Here is a tiny trained network, its code and every weight. The questions are about switching its units off for an input and a class, where a switched-off unit gives its printed mean instead of its output.

import numpy as np


def w(rows, s, z=0):
    codes = np.array(rows[::2]) - 128.0
    scale = np.full(codes.shape[1], s)
    scale[-1] = z or s
    return codes * scale


def f(y):
    return np.maximum(y, 0)


def log_softmax(a):
    a = a - a.max(-1, keepdims=True)
    return a - np.log(np.exp(a).sum(-1, keepdims=True))


def net(x, mask):
    res = np.array(x, float).reshape(1, 3) / 4 @ E
    y = f(res @ A[0][:, :-1].T + A[0][:, -1])
    res = res + np.where(mask, y, B[0][:, -1]) @ B[0][:, :-1]
    return log_softmax(res[-1] @ U[:, :-1].T + U[:, -1])


A, B = {}, {}
E = w([
[77,176,2,115,74,109,188],'x0',
[181,65,88,129,145,60,198],'x1',
[203,73,80,146,78,187,104],'x2',
],0.017)
A[0] = w([
[196,83,73,170,68,216,115,70],'N1',
[133,27,88,115,185,30,148,184],'N2',
[100,223,183,70,185,76,166,119],'N3',
[93,157,124,160,163,175,45,166],'N4',
[102,132,109,102,33,108,186,8],'N5',
[216,114,170,137,125,159,120,53],'N6',
[102,62,235,129,194,136,129,29],'N7',
[166,113,198,148,187,90,105,9],'N8',
[43,195,129,148,66,220,125,156],'N9',
[118,213,72,55,28,73,135,22],'N10',
[151,122,203,97,179,149,108,3],'N11',
[132,97,157,73,133,116,20,28],'N12',
[164,94,124,124,146,54,163,190],'N13',
[58,229,151,63,89,232,46,213],'N14',
[87,164,117,107,175,119,137,67],'N15',
[19,152,195,154,192,74,204,90],'N16',
[86,176,84,134,75,129,170,15],'N17',
[169,70,123,130,169,56,220,188],'N18',
[101,199,154,100,244,62,141,99],'N19',
[123,176,145,114,186,100,134,100],'N20',
[129,97,195,143,145,118,87,18],'N21',
[105,208,47,103,95,93,150,19],'N22',
[56,184,160,114,86,196,30,226],'N23',
[167,67,101,119,42,206,52,98],'N24',
],0.011,0.0023)
B[0] = w([
[172,219,212,254,44,45,206,212],'N1',
[146,142,41,113,242,228,206,215],'N2',
[153,246,170,228,104,48,157,215],'N3',
[112,157,90,99,181,197,131,188],'N4',
[94,76,166,110,81,134,73,184],'N5',
[87,135,145,114,92,109,72,191],'N6',
[88,77,143,65,83,92,73,214],'N7',
[96,78,125,27,96,80,52,197],'N8',
[170,105,94,80,145,193,138,215],'N9',
[108,117,181,99,87,119,23,217],'N10',
[86,69,118,87,130,90,75,193],'N11',
[106,116,180,84,127,124,122,179],'N12',
[180,103,83,104,218,196,161,190],'N13',
[181,125,60,90,199,141,187,252],'N14',
[128,130,175,185,106,112,126,169],'N15',
[139,163,185,201,78,83,183,225],'N16',
[91,76,147,90,121,173,25,196],'N17',
[141,131,80,96,210,203,169,219],'N18',
[140,188,177,205,85,83,156,212],'N19',
[177,169,135,197,59,121,154,169],'N20',
[87,79,150,94,133,115,84,186],'N21',
[97,48,116,41,118,97,33,217],'N22',
[163,179,14,108,203,235,182,233],'N23',
[133,173,175,233,96,45,190,209],'N24',
],0.009,0.02)
U = w([
[163,114,63,114,240,164,202,217],'0',
[150,157,135,240,10,61,186,179],'1',
[103,33,116,69,40,94,47,2],'2',
],0.013,0.0024)

Each question gives the input, the list of numbers given to net, and the class t.
The units are the neurons (one row each of A and B). Each row of codes is followed by its name. A weight is (code - 128) times the scale printed after its matrix; where a second scale follows, it is the last column's (A, B and U).
mask holds one flag per neuron, in row order. A switched-off neuron (its flag False) gives its mean, the last column of its row in B, instead of its output. The means were averaged over made-up inputs and are rounded, as every weight is.
A unit's drop is (log p(t) with every unit on - log p(t) with that unit switched off) / (log p(t) with every unit on - log p(t) with every unit switched off).
The circuit of an input: a set's keep is (log p(t) with only the set's units on - log p(t) with every unit switched off) / (log p(t) with every unit on - log p(t) with every unit switched off). Starting from the 12 units with the biggest drops (on a tie, the unit counted first), units are removed one at a time, each time the one whose removal leaves the highest keep (on an exact tie, the one counted first), for as long as the keep stays at least 0.8.
circuit, biggest first: the units of the circuit, biggest drop first
top k neurons: the k neurons with the biggest drops, biggest first
drop when u is switched off: that unit's drop, to one decimal
input [-5,-7,4], class 0: circuit, biggest first : (N23)
input [-8,0,7], class 2: top 3 neurons : (N8, N7, N3)
input [6,-5,-5], class 2: top 2 neurons : (N22, N10)
input [-8,5,8], class 1: top 3 neurons : (N1, N24, N22)
input [-5,0,-5], class 1: top 4 neurons : (N3, N19, N16, N22)
input [7,3,-6], class 2: top 4 neurons : (N22, N17, N10, N1)
input [7,-6,-3], class 2: top 3 neurons : (N10, N22, N17)
input [-8,7,-6], class 2: top 2 neurons : (N7, N8)
input [7,-6,2], class 2: top 4 neurons : (N10, N22, N17, N2)
input [4,1,-3], class 2: top 2 neurons : (N1, N22)
input [-2,2,3], class 1: top 2 neurons : (N23, N14)
input [-7,4,-5], class 2: top 2 neurons : (N8, N7)
input [8,4,-6], class 2: drop when N22 is switched off : 1.1
input [-7,-8,8], class 0: drop when N14 is switched off : 4.1
input [0,4,7], class 1: drop when N1 is switched off : 0.5
